Look-ups in named tables: a row name and a column name give one cell, copied from the table.

pizenag.csv
,kef,bepud,keb,nogugek,pim
suv,-28.068,21.910,25.141,-29.785,2.902
tavelu,-3.307,15.364,4.242,-20.912,-24.788
midab,-58.241,-27.436,50.864,35.341,7.652
nabo,-60.758,-5.642,49.678,-5.330,13.102
tipobe,-59.057,-2.098,39.830,-43.403,-9.738
gam,40.250,13.304,-21.370,24.157,-38.882
gop,-25.298,52.302,26.665,-52.429,26.781
zoz,-12.096,5.352,4.244,-37.198,-40.517
gage,-67.925,-20.971,52.435,1.279,3.163

What is the pim of suv in pizenag?
2.902
What is the keb of tipobe in pizenag?
39.830
What is the nogugek of gam in pizenag?
24.157
What is the nogugek of zoz in pizenag?
-37.198
What is the bepud of tipobe in pizenag?
-2.098
What is the pim of gop in pizenag?
26.781

kosudev:
,mobo,dev,les
zoli,2765,3191,5206
lin,3199,6900,3093
riduv,897,2649,137
mufafat,5204,8311,4155
foraka,4939,2474,1792

dev of mufafat is 8311
dev of riduv is 2649
mobo of zoli is 2765
mobo of mufafat is 5204
dev of lin is 6900
les of riduv is 137
les of lin is 3093
dev of foraka is 2474
les of mufafat is 4155
Row with the largest dev: mufafat

balosa.tsv
	lizad	fefiv	tusagun	vumado	milu	sis	vuvivag	fefafo	laketup	difof
riv	211	65	85	84	70	137	192	216	115	128
tuseleg	185	60	116	79	60	161	152	161	118	108
mapaviz	141	71	93	92	93	163	115	130	111	101
porodif	95	202	100	233	82	144	77	94	70	189
pud	117	94	120	106	128	135	118	138	147	85
tesurup	84	137	108	169	92	120	56	97	99	133
bupuve	107	86	147	97	181	129	131	121	112	105
luv	116	120	82	79	129	90	98	125	156	114
rop	114	146	172	57	106	14	76	65	162	78
lun	141	110	149	96	107	151	144	114	101	140
pobovar	137	57	117	127	101	129	141	161	127	85
ganotot	130	145	130	127	107	120	162	109	102	117
dozilom	150	86	115	98	75	131	127	176	146	119
gagiku	127	108	123	111	130	130	106	122	112	108

What is the laketup of riv in balosa?
115
What is the laketup of dozilom in balosa?
146
What is the fefafo of riv in balosa?
216
What is the milu of dozilom in balosa?
75
What is the milu of tesurup in balosa?
92
What is the lizad of dozilom in balosa?
150
What is the vumado of dozilom in balosa?
98
What is the vuvivag of tesurup in balosa?
56
What is the lizad of ganotot in balosa?
130
What is the lizad of luv in balosa?
116
What is the sis of tuseleg in balosa?
161

zuk:
cols = sug, rize, leb, vefake, zer, fopori, mili, zovufo, ber, kopegir
pesasof: [-5.398, 48.631, -8.743, 48.566, -26.632, -29.038, -29.030, 29.105, -25.766, 0.500]
vofutus: [57.112, -37.070, -37.478, -15.908, -28.378, 26.962, 18.214, -0.457, -13.462, -14.132]
reri: [41.974, -8.960, -15.996, 21.433, -84.277, 72.271, -33.529, -39.158, 28.469, -34.480]
rup: [1.496, 30.700, -25.885, 52.133, -10.595, -32.185, -41.445, 17.601, -49.454, -15.635]
mos: [0.169, 31.527, -23.198, 35.833, -9.829, -17.606, -24.414, 8.416, -33.938, 1.495]
sur: [-89.479, 61.358, 5.418, 98.724, 49.578, 12.839, -13.914, -0.289, -11.529, 88.299]
vogakob: [-11.182, -27.823, 38.106, -3.081, 5.608, 34.157, 34.897, 4.417, 37.592, -10.067]
sakoz: [24.217, 10.255, 8.029, 2.618, 11.291, -31.929, 11.402, 29.309, 0.397, -1.502]
kuf: [50.475, -54.915, 5.465, -8.427, -43.043, 26.691, 22.403, 42.589, -15.020, -22.606]
daf: [-7.108, -7.177, -35.782, -25.209, 18.405, -15.284, -7.991, -39.041, -9.097, -29.135]
botu: [17.114, 12.498, 57.832, -37.931, 33.212, -47.461, -26.262, -14.840, 34.191, -28.300]

zer of reri: -84.277
leb of sur: 5.418
vefake of sakoz: 2.618
zovufo of mos: 8.416
mili of rup: -41.445
rize of pesasof: 48.631
mili of reri: -33.529
ber of kuf: -15.020
sug of daf: -7.108
mili of mos: -24.414
kopegir of reri: -34.480

